Q282: [125 129 127 126 124]
Q47: [139 140 156 140 139]
Q527: [106 152 146 122 101]
Q603: [ 85 220 233 133  68]
Q166: [121 153 160 132 116]
Q686: [122 118 106 119 122]
Q956: [117 140 136 124 113]
asked: [104 151 147 124 102] : Q527
asked: [ 84 222 233 132  70] : Q603

Q300: [117 128 115 130 131 112 147 143  93 125 177 107 118 114 135 173 128 176
 149  51]
Q537: [ 89 129  91 105 142 110 116 117 171 121 134 168 132 103 172 118 140 145
  50 159]
Q274: [ 89 129  91 105 142 110 116 117 171 121 134 168 122  97 191 120 116  41
 140 118]
asked: [ 90 129  90 105 142 110 115 117 171 121 134 167 122  97 191 119 116  41
 141 118] : Q274
asked: [116 130 113 130 130 111 146 145  91 127 177 108 120 113 135 169 127 174
 149  50] : Q300

Q565: [105 136 111 116 118  70 129 107 112  89 143 126 142 173 165 185 158 112
 139 132  86 164 115 135 143  89 101 141 152 152  80 127 125 152 139 113
 165  95 123  85 123 123 167 132  95  99 118 101 180 132 167 151 135  98
 129]
Q659: [ 97 141 111 109 117  56 128 106 112  83 142 125 141 175 162 196 164 116
 136 130  74 172 105 137 154  77  99 139 155 164  74 120 125 157 143 108
 178  85 122  73 123 124 173 134  93  94 117  98 197 132 175 153 137  97
 126]
Q692: [179 150 143 111 153 150 153 158 128  72 155  58 128 174 107 124 130 134
 160 162 102 121 144 146  73 149  50 169  49 111 115 107 113 121 127 118
 128 160 114  93 189 190 132 155 135 228 152 105 130 150 119 143 137  49
 129]
Q482: [105 136 111 116 118  70 129 107 112  89 143 126 142 173 165 185 158 112
 139 132  86 164 115 135 143  89 101 141 152 152  80 127 125 152 139 113
 165  95 123  85 123 123 167 132  95  61 129 135 183  93 147 116 137 166
 104]
Q110: [153 169 160  85 152 166 133 200 144 119 121  65 118 107  42  83  99 169
 125 138 128 112 116 123 113 123 106 143  45 129 150  84 111 122 135 131
 139 154 141  99 195 186 107 143 164 227 167 135 120 121  90 118 143  91
 112]
Q641: [ 61 127 104 117  97  57 104  98 116 139 111 176 139 120 161 182 147 119
 105 101 108 168  92 118 197  65 170 103 206 175  95 133 139 157 143 121
 171  69 139 110  84  76 160 112  96  24 108 124 180 108 166 132 129 168
 119]
Q303: [105 136 111 116 118  70 129 107 112  89 143 126 142 173 165 185 158 112
 139 132  86 164 115 135 143  89 101 141 152 152  80 127 125 152 139 113
 153  95 123  85 123 123 167 132  95  99 118 101 180 132 167 151 135  98
 129]
asked: [ 98 141 111 109 117  56 128 106 112  83 141 124 142 173 162 196 165 117
 136 130  74 172 106 137 154  77  99 139 155 163  74 119 125 156 143 109
 179  86 121  73 122 124 173 133  93  94 117  99 198 131 174 153 136  96
 126] : Q659
asked: [181 150 142 111 153 149 152 159 128  71 155  59 128 175 107 125 131 133
 161 164 102 121 143 146  75 149  50 169  48 112 115 107 114 123 127 117
 128 160 113  93 188 189 133 156 134 229 152 104 130 150 118 144 135  48
 129] : Q692
asked: [106 136 112 117 119  70 129 108 113  89 143 125 143 172 167 184 159 111
 140 131  84 164 116 135 142  89 102 140 153 153  81 127 126 151 141 114
 166  95 126  86 123 122 166 137  94  61 129 134 180  91 146 116 138 165
 103] : Q482
asked: [105 136 111 116 118  70 129 107 112  89 143 126 142 173 165 185 158 112
 139 132  86 164 115 135 143  89 101 141 152 152  80 127 125 152 139 113
 165  95 123  85 123 123 167 132  95  99 118 101 180 132 167 151 135  98
 129] : Q565

Q156: [172 145 184 137  98 222  85]
Q829: [ 75 123 199 135 169 102 102]
Q337: [ 89  36  45  72 117 105  45]
Q407: [ 92 201  53 189  66 116  89]
Q29: [138 187 202 130 131 182 122]
Q327: [ 75 123 199  88  77 120 100]
Q11: [152 220  44  79 178  58 222]
Q673: [ 89  36  45 205  96  69  72]
Q98: [100  54  80 115 162  49 205]
asked: [ 90 199  52 189  66 114  90] : Q407
asked: [139 186 201 130 131 182 121] : Q29
asked: [151 221  44  80 177  58 222] : Q11
asked: [101  55  79 115 162  47 205] : Q98

